Here is a tiny trained network, its code and every weight. The questions are about switching its units off for an input and a class, where a switched-off unit gives its printed mean instead of its output.

import numpy as np


def w(rows, s, z=0):
    codes = np.array(rows[::2]) - 128.0
    scale = np.full(codes.shape[1], s)
    scale[-1] = z or s
    return codes * scale


def norm(h):
    return h / np.sqrt((h * h).mean(-1, keepdims=True) + 1e-5)


def f(y):
    return y / 2 * (1 + np.tanh(0.7978845608 * (y + 0.044715 * y**3)))


def log_softmax(a):
    a = a - a.max(-1, keepdims=True)
    return a - np.log(np.exp(a).sum(-1, keepdims=True))


def net(x, mask):
    res = np.array(x, float).reshape(1, 8) / 4 @ E
    u = 0
    for l in range(2):
        y = f(norm(res) @ A[l][:, :-1].T + A[l][:, -1])
        res = res + np.where(mask[u : u + 6], y, B[l][:, -1]) @ B[l][:, :-1]
        u += 6
    return log_softmax(norm(res)[-1] @ U[:, :-1].T + U[:, -1])


A, B = {}, {}
E = w([
[182,79,122,171,183,235,117,174,135,208,103,70],'x0',
[131,133,139,121,133,134,130,155,126,122,130,142],'x1',
[135,129,116,130,152,115,120,139,140,111,116,131],'x2',
[139,141,129,129,109,126,113,133,130,135,120,115],'x3',
[143,114,126,146,131,127,141,126,107,108,112,135],'x4',
[177,75,127,180,88,112,103,131,179,139,195,183],'x5',
[121,83,98,71,45,192,156,159,194,67,102,98],'x6',
[254,169,153,59,151,118,198,75,166,133,140,127],'x7',
],0.0026)
A[0] = w([
[124,213,158,192,198,27,111,109,26,189,186,164,4],'0.n1',
[123,184,137,218,228,100,86,84,54,225,156,182,6],'0.n2',
[186,54,104,194,76,85,76,104,176,167,202,236,54],'0.n3',
[71,191,107,55,186,139,136,87,33,121,34,93,56],'0.n4',
[76,179,162,108,72,2,141,111,106,83,139,200,58],'0.n5',
[14,90,130,189,134,109,31,156,83,97,150,122,54],'0.n6',
],0.0032,0.0029)
B[0] = w([
[114,49,151,55,43,116,148,136,194,62,60,100,221],'0.n1',
[141,34,156,65,99,156,93,163,157,89,72,97,223],'0.n2',
[67,227,231,178,175,116,208,193,147,92,150,13,228],'0.n3',
[141,159,227,253,125,95,174,207,218,112,236,81,232],'0.n4',
[166,142,67,127,246,252,28,42,60,107,170,83,252],'0.n5',
[169,168,110,137,143,69,179,111,118,205,105,182,248],'0.n6',
],0.0047,0.0017)
A[1] = w([
[17,128,99,214,147,71,75,157,51,213,54,193,48],'1.n1',
[210,44,164,181,218,222,86,187,113,239,90,83,90],'1.n2',
[100,197,195,179,173,97,166,196,132,109,140,42,30],'1.n3',
[148,131,93,171,177,213,42,144,91,166,185,83,3],'1.n4',
[252,208,112,70,164,147,210,74,134,131,160,130,91],'1.n5',
[251,149,220,62,241,10,164,44,121,208,62,160,80],'1.n6',
],0.0029,0.0021)
B[1] = w([
[255,132,103,105,103,164,194,154,159,228,119,186,184],'1.n1',
[63,196,115,79,158,52,66,11,70,15,185,163,255],'1.n2',
[123,155,152,191,134,137,196,135,159,107,212,99,196],'1.n3',
[171,218,103,151,172,105,136,57,98,126,181,158,130],'1.n4',
[53,100,92,233,143,103,83,164,61,215,112,163,196],'1.n5',
[125,113,80,125,58,156,149,196,152,189,93,194,180],'1.n6',
],0.0043,0.0029)
U = w([
[117,171,91,108,197,143,52,16,71,73,174,141,138],'0',
[109,174,206,203,146,119,193,183,172,104,183,60,107],'1',
[124,39,146,47,57,142,107,155,168,86,54,112,253],'2',
[152,139,67,151,106,132,153,162,116,255,99,206,1],'3',
],0.0083,0.00083)

Each question gives the input, the list of numbers given to net, and the class t.
The units are the neurons (one row each of A and B). Each row of codes is followed by its name. A weight is (code - 128) times the scale printed after its matrix; where a second scale follows, it is the last column's (A, B and U).
mask holds one flag per neuron, layer by layer. A switched-off neuron (its flag False) gives its mean, the last column of its row in B, instead of its output. The means were averaged over made-up inputs and are rounded, as every weight is.
A unit's drop is (log p(t) with every unit on - log p(t) with that unit switched off) / (log p(t) with every unit on - log p(t) with every unit switched off).
The circuit of an input: a set's keep is (log p(t) with only the set's units on - log p(t) with every unit switched off) / (log p(t) with every unit on - log p(t) with every unit switched off). Starting from all 12 units, units are removed one at a time, each time the one whose removal leaves the highest keep (on an exact tie, the one counted first), for as long as the keep stays at least 0.8.
units of the circuit, in order: the units of the circuit, biggest drop first
top k neurons: the k neurons with the biggest drops, biggest first
k most important neurons of layer l: the k neurons of layer l with the biggest drops, biggest first
input [-1,6,7,1,1,-3,-7,7], class 2: units of the circuit, in order : [0.n1; 0.n2]
input [-6,8,5,8,-2,1,5,-8], class 3: units of the circuit, in order : [0.n6; 1.n1; 0.n1]
input [3,8,-4,-8,2,-1,-2,4], class 3: units of the circuit, in order : [1.n6]
input [-3,6,5,8,7,-6,4,7], class 3: units of the circuit, in order : [1.n5; 1.n6]
input [6,4,2,5,1,-2,4,5], class 0: top 2 neurons : [1.n2; 0.n6]
input [-6,-5,5,1,6,-2,3,8], class 3: units of the circuit, in order : [1.n6; 1.n5]
input [-4,-8,-4,-3,-8,-8,7,6], class 1: top 2 neurons : [0.n4; 0.n1]
input [5,1,4,-4,3,-8,-5,3], class 1: 2 most important neurons of layer 0 : [0.n4; 0.n5]
input [4,2,3,4,-4,-2,7,8], class 3: top 2 neurons : [1.n5; 0.n2]
input [-4,6,4,4,-4,-4,-8,-8], class 2: 2 most important neurons of layer 1 : [1.n5; 1.n4]
input [1,0,8,8,3,5,-8,4], class 2: top 3 neurons : [0.n1; 0.n2; 0.n4]
input [2,4,1,8,7,4,-5,-2], class 2: top 3 neurons : [0.n2; 0.n1; 0.n4]
input [5,-4,7,-2,-6,-2,5,-3], class 0: top 2 neurons : [0.n1; 1.n2]
input [0,6,-2,7,7,-2,-4,-7], class 3: units of the circuit, in order : [1.n1]
input [8,1,0,-1,5,2,-7,8], class 0: 2 most important neurons of layer 1 : [1.n2; 1.n1]
input [-3,-4,4,0,-5,3,-3,5], class 3: top 3 neurons : [0.n4; 1.n6; 1.n2]
input [-6,-5,-1,4,3,-7,2,4], class 1: top 2 neurons : [0.n4; 1.n2]
input [-5,4,0,-1,4,1,-6,-6], class 2: top 3 neurons : [0.n1; 0.n2; 1.n2]
input [-2,-2,1,2,7,-8,-5,-8], class 1: top 2 neurons : [0.n4; 1.n3]
input [3,4,0,-7,7,-2,3,-7], class 3: most important neuron of layer 1 : [1.n1]
input [-5,6,8,-7,-5,-5,-8,-5], class 2: top 4 neurons : [0.n1; 0.n2; 0.n3; 1.n2]
input [3,6,4,-6,-2,5,3,7], class 3: top 2 neurons : [0.n4; 1.n5]
input [1,8,-3,4,-4,2,-7,5], class 2: 2 most important neurons of layer 0 : [0.n1; 0.n2]
input [4,-1,1,0,7,-4,4,1], class 0: top 3 neurons : [0.n3; 1.n2; 0.n1]
input [8,-8,-2,-3,-1,8,0,-7], class 0: top 2 neurons : [1.n2; 0.n4]
input [-3,4,4,-7,-2,-4,1,1], class 1: 2 most important neurons of layer 1 : [1.n2; 1.n3]
input [-3,1,8,-7,7,-2,-8,-2], class 2: units of the circuit, in order : [0.n1]
